Below are the code and all the weights of a small trained network. Each question names an input and a target symbol and asks about switching units off, where a switched-off unit gives its printed mean instead of its output.

import numpy as np


def w(rows, s, z=0):
    codes = np.array(rows[::2]) - 128.0
    scale = np.full(codes.shape[1], s)
    scale[-1] = z or s
    return codes * scale


def f(y):
    return np.maximum(y, 0)


def softmax(a):
    e = np.exp(a - a.max(-1, keepdims=True))
    return e / e.sum(-1, keepdims=True)


def log_softmax(a):
    a = a - a.max(-1, keepdims=True)
    return a - np.log(np.exp(a).sum(-1, keepdims=True))


def net(x, mask):
    ids = ['ΓΔΞΠΣβεζηλμτψω'.index(c) for c in x.split()]
    T = len(ids)
    res = E[ids] + P[:T]
    r = res
    for j in range(2):
        rows = slice(4 * j, 4 * j + 4)
        q, k, v = (r @ M[0][rows].T for M in (Q, K, V))
        z = softmax(np.where(np.tri(T) > 0, q @ k.T / 4**0.5, -1e9)) @ v
        o = O[0][rows]
        res = res + np.where(mask[j], z, o[:, -1]) @ o[:, :-1]
    y = f(res @ A[0][:, :-1].T + A[0][:, -1])
    res = res + np.where(mask[2:6], y, B[0][:, -1]) @ B[0][:, :-1]
    return log_softmax(res[-1] @ U[:, :-1].T + U[:, -1])


Q, K, V, O, A, B = {}, {}, {}, {}, {}, {}
E = w([
[92,47,91],'Γ',
[129,85,97],'Δ',
[120,116,102],'Ξ',
[125,190,146],'Π',
[253,50,153],'Σ',
[186,189,152],'β',
[112,102,222],'ε',
[136,177,26],'ζ',
[89,59,160],'η',
[97,139,130],'λ',
[101,135,137],'μ',
[97,137,113],'τ',
[156,107,186],'ψ',
[83,142,109],'ω',
],0.023)
P = w([
[184,217,146],'0',
[214,192,190],'1',
[223,181,209],'2',
[221,169,219],'3',
[231,157,253],'4',
[242,136,185],'5',
],0.0024)
Q[0] = w([
[146,250,128],'h0',
[123,68,132],'h0',
[101,127,153],'h0',
[107,168,168],'h0',
[105,77,166],'h1',
[210,131,122],'h1',
[114,165,154],'h1',
[202,79,121],'h1',
],0.024)
K[0] = w([
[253,166,89],'h0',
[68,106,151],'h0',
[141,163,154],'h0',
[188,166,143],'h0',
[169,72,153],'h1',
[179,204,120],'h1',
[98,155,159],'h1',
[216,150,109],'h1',
],0.023)
V[0] = w([
[145,87,193],'h0',
[17,84,142],'h0',
[103,146,82],'h0',
[98,229,165],'h0',
[12,151,99],'h1',
[117,150,222],'h1',
[58,100,131],'h1',
[91,247,118],'h1',
],0.012)
O[0] = w([
[115,215,123,182],'h0',
[9,95,184,82],'h0',
[120,64,134,85],'h0',
[171,102,231,91],'h0',
[71,49,187,5],'h1',
[88,206,176,146],'h1',
[60,105,135,76],'h1',
[173,87,236,49],'h1',
],0.012,0.011)
A[0] = w([
[122,147,36,1],'n0',
[169,211,144,60],'n1',
[254,142,63,148],'n2',
[193,106,171,81],'n3',
],0.008,0.0066)
B[0] = w([
[174,58,247,197],'n0',
[120,1,108,196],'n1',
[40,168,139,253],'n2',
[181,178,70,146],'n3',
],0.0088,0.036)
U = w([
[114,208,3,188],'Γ',
[24,166,106,117],'Δ',
[249,188,94,103],'Ξ',
[71,17,65,129],'Π',
[63,228,237,77],'Σ',
[111,67,171,95],'β',
[153,23,94,92],'ε',
[141,21,60,66],'ζ',
[102,99,207,74],'η',
[244,2,31,207],'λ',
[85,41,199,103],'μ',
[97,117,213,83],'τ',
[138,97,49,35],'ψ',
[208,106,188,254],'ω',
],0.0064,0.0074)

Each question gives the input, a string of symbols that net reads in full, and the target symbol t.
The units are the heads (4 rows each of Q, K, V and O) and the neurons (one row each of A and B). Each row of codes is followed by its name. A weight is (code - 128) times the scale printed after its matrix; where a second scale follows, it is the last column's (O, A, B and U).
mask holds one flag per unit, heads first, then neurons. A switched-off unit (its flag False) gives its mean, the last column of its rows in O or B, instead of its output. The means were averaged over made-up inputs and are rounded, as every weight is.
A unit's drop is (log p(t) with every unit on - log p(t) with that unit switched off) / (log p(t) with every unit on - log p(t) with every unit switched off).
The circuit of an input: a set's keep is (log p(t) with only the set's units on - log p(t) with every unit switched off) / (log p(t) with every unit on - log p(t) with every unit switched off). Starting from all 6 units, units are removed one at a time, each time the one whose removal leaves the highest keep (on an exact tie, the one counted first), for as long as the keep stays at least 0.8.
units of the circuit, in order: the units of the circuit, biggest drop first
unit that matters most: the unit with the biggest drop
k most important neurons: the k neurons with the biggest drops, biggest first
drop of u: that unit's drop, to one decimal
input Π ζ τ, target λ: units of the circuit, in order : [h0]
input Δ Π τ, target ω: units of the circuit, in order : [n2, h1, n1]
input ζ ω Π μ ω λ, target ω: units of the circuit, in order : [n1, h0]
input Γ Π Π Π, target ω: units of the circuit, in order : [h1, n2]
input β μ ψ, target Ξ: units of the circuit, in order : [n0, n3, h1]
input τ Ξ β Σ, target Γ: units of the circuit, in order : [n2, h1]
input ε τ τ, target Σ: 2 most important neurons : [n1, n0]
input Γ λ τ, target Π: 2 most important neurons : [n2, n0]
input Π τ ω, target ω: 3 most important neurons : [n2, n1, n3]
input ω Ξ μ Σ Π Γ, target Γ: 2 most important neurons : [n1, n2]
input Σ Π ε, target Γ: drop of h1 : 0.6
input ω Σ ψ, target Γ: drop of n3 : -0.1
input ε ε ζ ε, target Σ: drop of n0 : 0.1
input ε ω Γ ω Γ, target Π: unit that matters most : h1
input μ ψ η, target Δ: drop of h0 : 0.7
